Below is a small trained network, with its code and all its weights. Each question gives an input and a class and asks what happens when units are switched off, that is, made to give their printed mean instead of their output.

import numpy as np


def w(rows, s, z=0):
    codes = np.array(rows[::2]) - 128.0
    scale = np.full(codes.shape[1], s)
    scale[-1] = z or s
    return codes * scale


def norm(h):
    return h / np.sqrt((h * h).mean(-1, keepdims=True) + 1e-5)


def f(y):
    return y / 2 * (1 + np.tanh(0.7978845608 * (y + 0.044715 * y**3)))


def log_softmax(a):
    a = a - a.max(-1, keepdims=True)
    return a - np.log(np.exp(a).sum(-1, keepdims=True))


def net(x, mask):
    res = np.array(x, float).reshape(1, 5) / 4 @ E
    u = 0
    for l in range(2):
        y = f(norm(res) @ A[l][:, :-1].T + A[l][:, -1])
        res = res + np.where(mask[u : u + 3], y, B[l][:, -1]) @ B[l][:, :-1]
        u += 3
    return log_softmax(norm(res)[-1] @ U[:, :-1].T + U[:, -1])


A, B = {}, {}
E = w([
[178,150,198],'x0',
[2,57,97],'x1',
[127,35,64],'x2',
[81,199,111],'x3',
[79,186,115],'x4',
],0.0081)
A[0] = w([
[70,46,112,249],'0.n0',
[130,247,31,253],'0.n1',
[153,138,120,46],'0.n2',
],0.012,0.0028)
B[0] = w([
[170,246,51,240],'0.n0',
[82,125,73,254],'0.n1',
[72,58,165,119],'0.n2',
],0.011,0.0063)
A[1] = w([
[72,120,186,34],'1.n0',
[3,133,184,254],'1.n1',
[229,88,204,171],'1.n2',
],0.0068,0.0048)
B[1] = w([
[253,203,163,85],'1.n0',
[232,234,104,252],'1.n1',
[198,88,21,219],'1.n2',
],0.0073,0.0031)
U = w([
[208,73,137,242],'0',
[68,68,168,12],'1',
[102,187,7,235],'2',
[70,70,154,3],'3',
[142,202,163,29],'4',
],0.017,0.0052)

Each question gives the input, the list of numbers given to net, and the class t.
The units are the neurons (one row each of A and B). Each row of codes is followed by its name. A weight is (code - 128) times the scale printed after its matrix; where a second scale follows, it is the last column's (A, B and U).
mask holds one flag per neuron, layer by layer. A switched-off neuron (its flag False) gives its mean, the last column of its row in B, instead of its output. The means were averaged over made-up inputs and are rounded, as every weight is.
A unit's drop is (log p(t) with every unit on - log p(t) with that unit switched off) / (log p(t) with every unit on - log p(t) with every unit switched off).
The circuit of an input: a set's keep is (log p(t) with only the set's units on - log p(t) with every unit switched off) / (log p(t) with every unit on - log p(t) with every unit switched off). Starting from all 6 units, units are removed one at a time, each time the one whose removal leaves the highest keep (on an exact tie, the one counted first), for as long as the keep stays at least 0.8.
circuit, biggest first: the units of the circuit, biggest drop first
top k neurons: the k neurons with the biggest drops, biggest first
top k neurons in layer l: the k neurons of layer l with the biggest drops, biggest first
drop when u is switched off: that unit's drop, to one decimal
input [0,1,-6,-1,-7], class 0: circuit, biggest first -> (0.n0)
input [4,0,-5,-3,0], class 0: circuit, biggest first -> (0.n0; 1.n2)
input [1,3,-7,-5,1], class 0: circuit, biggest first -> (0.n0; 0.n1)
input [-1,-5,6,-6,4], class 0: circuit, biggest first -> (0.n1; 0.n0)
input [7,7,-7,2,2], class 4: circuit, biggest first -> (0.n0; 0.n1; 1.n1)
input [-2,-1,-2,-3,-1], class 0: circuit, biggest first -> (0.n0; 0.n1)
input [5,8,-6,1,4], class 4: circuit, biggest first -> (0.n1; 1.n2; 1.n1)
input [1,-8,1,6,-7], class 0: top 2 neurons -> (0.n0; 1.n1)
input [6,2,-3,0,-5], class 0: top 3 neurons -> (0.n0; 1.n2; 0.n1)
input [-5,-5,4,-1,-2], class 0: top 2 neurons -> (0.n0; 0.n1)
input [5,6,-7,-4,4], class 4: top 2 neurons -> (0.n1; 0.n0)
input [8,4,-4,0,8], class 4: top 2 neurons -> (0.n0; 1.n2)
input [-7,-3,-1,-5,-6], class 0: top 2 neurons in layer 0 -> (0.n1; 0.n0)
input [-1,-2,0,-6,3], class 0: top 2 neurons in layer 0 -> (0.n0; 0.n1)
input [8,-8,8,-1,7], class 0: top neuron in layer 1 -> (1.n1)
input [-3,-3,-7,-4,-3], class 0: drop when 0.n1 is switched off -> 0.1
